Below are the code and all the weights of a small trained network. Each question names an input and a class and asks about switching units off, where a switched-off unit gives its printed mean instead of its output.

import numpy as np


def w(rows, s, z=0):
    codes = np.array(rows[::2]) - 128.0
    scale = np.full(codes.shape[1], s)
    scale[-1] = z or s
    return codes * scale


def norm(h):
    return h / np.sqrt((h * h).mean(-1, keepdims=True) + 1e-5)


def f(y):
    return y / 2 * (1 + np.tanh(0.7978845608 * (y + 0.044715 * y**3)))


def log_softmax(a):
    a = a - a.max(-1, keepdims=True)
    return a - np.log(np.exp(a).sum(-1, keepdims=True))


def net(x, mask):
    res = np.array(x, float).reshape(1, 8) / 4 @ E
    u = 0
    for l in range(3):
        y = f(norm(res) @ A[l][:, :-1].T + A[l][:, -1])
        res = res + np.where(mask[u : u + 5], y, B[l][:, -1]) @ B[l][:, :-1]
        u += 5
    return log_softmax(norm(res)[-1] @ U[:, :-1].T + U[:, -1])


A, B = {}, {}
E = w([
[107,127,211,84,152,103],'x0',
[121,82,251,237,88,209],'x1',
[217,136,136,64,55,128],'x2',
[52,82,139,197,197,217],'x3',
[181,144,96,94,84,172],'x4',
[88,30,71,173,42,56],'x5',
[126,205,83,216,141,28],'x6',
[243,46,217,225,170,97],'x7',
],0.0011)
A[0] = w([
[70,89,131,113,215,254,205],'0.n1',
[82,148,20,89,23,114,11],'0.n2',
[120,123,69,137,91,21,52],'0.n3',
[93,158,190,72,126,232,131],'0.n4',
[131,122,59,175,116,63,76],'0.n5',
],0.0035,0.0011)
B[0] = w([
[188,91,2,147,176,19,253],'0.n1',
[185,152,61,97,115,194,183],'0.n2',
[129,38,126,177,177,235,165],'0.n3',
[112,88,109,246,127,102,187],'0.n4',
[139,13,188,95,135,165,160],'0.n5',
],0.003,0.0014)
A[1] = w([
[54,215,120,123,218,123,198],'1.n1',
[50,37,191,251,120,92,106],'1.n2',
[92,191,222,148,48,199,134],'1.n3',
[198,212,204,79,136,100,254],'1.n4',
[114,160,74,53,48,128,23],'1.n5',
],0.0029,0.00085)
B[1] = w([
[132,114,153,107,78,10,174],'1.n1',
[4,127,159,195,119,183,255],'1.n2',
[65,119,107,168,133,105,123],'1.n3',
[113,97,163,115,35,90,169],'1.n4',
[131,191,129,152,141,220,128],'1.n5',
],0.004,0.0017)
A[2] = w([
[137,229,93,24,83,177,1],'2.n1',
[208,112,254,86,71,113,192],'2.n2',
[167,220,108,67,110,229,51],'2.n3',
[85,58,147,227,159,223,146],'2.n4',
[252,62,34,174,100,167,239],'2.n5',
],0.0034,0.00084)
B[2] = w([
[93,148,66,203,91,160,152],'2.n1',
[69,159,187,63,84,2,168],'2.n2',
[65,130,166,131,48,221,138],'2.n3',
[64,77,154,161,180,120,255],'2.n4',
[161,77,178,62,190,159,209],'2.n5',
],0.0036,0.0022)
U = w([
[186,224,173,182,144,166,2],'0',
[196,50,102,79,202,220,148],'1',
[121,192,26,116,211,63,126],'2',
[5,46,192,253,195,128,160],'3',
[163,178,165,186,126,80,97],'4',
[137,148,244,34,66,24,156],'5',
[127,223,63,89,23,254,150],'6',
],0.0064,0.0067)

Each question gives the input, the list of numbers given to net, and the class t.
The units are the neurons (one row each of A and B). Each row of codes is followed by its name. A weight is (code - 128) times the scale printed after its matrix; where a second scale follows, it is the last column's (A, B and U).
mask holds one flag per neuron, layer by layer. A switched-off neuron (its flag False) gives its mean, the last column of its row in B, instead of its output. The means were averaged over made-up inputs and are rounded, as every weight is.
A unit's drop is (log p(t) with every unit on - log p(t) with that unit switched off) / (log p(t) with every unit on - log p(t) with every unit switched off).
The circuit of an input: a set's keep is (log p(t) with only the set's units on - log p(t) with every unit switched off) / (log p(t) with every unit on - log p(t) with every unit switched off). Starting from the 12 units with the biggest drops (on a tie, the unit counted first), units are removed one at a time, each time the one whose removal leaves the highest keep (on an exact tie, the one counted first), for as long as the keep stays at least 0.8.
circuit, biggest first: the units of the circuit, biggest drop first
most important unit: the unit with the biggest drop
top k neurons: the k neurons with the biggest drops, biggest first
top k neurons in layer l: the k neurons of layer l with the biggest drops, biggest first
input [8,-6,-4,-3,3,1,7,4], class 5: circuit, biggest first : (0.n4; 0.n1; 1.n4)
input [3,-2,4,4,-1,5,-2,-3], class 6: circuit, biggest first : (0.n2; 1.n5)
input [5,1,-3,5,7,6,5,-7], class 6: circuit, biggest first : (0.n2; 1.n2; 2.n4)
input [-5,4,8,0,7,6,6,3], class 1: circuit, biggest first : (2.n5; 1.n1)
input [-7,-3,-8,-6,-6,4,6,-8], class 1: circuit, biggest first : (0.n3; 0.n2; 0.n5; 2.n2)
input [1,1,8,2,5,3,6,7], class 5: top 2 neurons in layer 0 : (0.n4; 0.n1)
input [2,7,-5,-6,2,-7,-6,-6], class 3: circuit, biggest first : (0.n4)
input [-3,3,-5,-6,-8,7,1,-8], class 1: circuit, biggest first : (0.n2; 0.n3; 2.n2; 0.n5)
input [6,-4,-8,6,-8,4,-6,-1], class 2: circuit, biggest first : (0.n1; 2.n3)
input [4,2,8,4,0,-7,-6,6], class 5: top 2 neurons in layer 0 : (0.n3; 0.n5)
input [4,5,4,-3,-7,-4,-7,-8], class 3: top 2 neurons in layer 0 : (0.n4; 0.n2)
input [3,-5,7,0,-1,-7,-8,3], class 5: top 2 neurons : (2.n2; 1.n4)
input [3,-6,2,1,-5,2,-1,-2], class 6: top 3 neurons in layer 0 : (0.n1; 0.n2; 0.n4)
input [-7,0,-1,6,-5,-7,0,-3], class 2: top 2 neurons in layer 0 : (0.n1; 0.n3)
input [5,0,2,2,-1,-4,2,-1], class 5: top neuron in layer 0 : (0.n3)
input [1,-2,-1,-7,3,8,0,0], class 1: top 2 neurons in layer 0 : (0.n3; 0.n5)
input [8,-1,2,-6,0,7,-4,-1], class 6: top 3 neurons in layer 2 : (2.n1; 2.n3; 2.n4)
input [-7,-1,0,-2,3,-2,-1,2], class 6: top 2 neurons : (0.n1; 2.n3)
input [3,-8,1,5,3,8,-5,-4], class 6: top 2 neurons in layer 0 : (0.n2; 0.n4)
input [8,1,-6,-7,6,0,-6,-6], class 6: most important unit : 1.n5
input [8,0,-6,-3,-1,-4,-4,5], class 5: top 2 neurons in layer 0 : (0.n3; 0.n5)
input [-4,-7,-8,0,1,8,-4,2], class 1: top 2 neurons in layer 0 : (0.n2; 0.n4)
input [-6,-7,7,-4,-3,5,6,-6], class 6: top 2 neurons in layer 2 : (2.n3; 2.n1)
input [3,-6,-6,-8,-5,-5,8,2], class 5: top 2 neurons : (0.n1; 1.n4)
input [-8,-7,-6,-4,7,6,4,1], class 1: top 2 neurons in layer 0 : (0.n3; 0.n5)
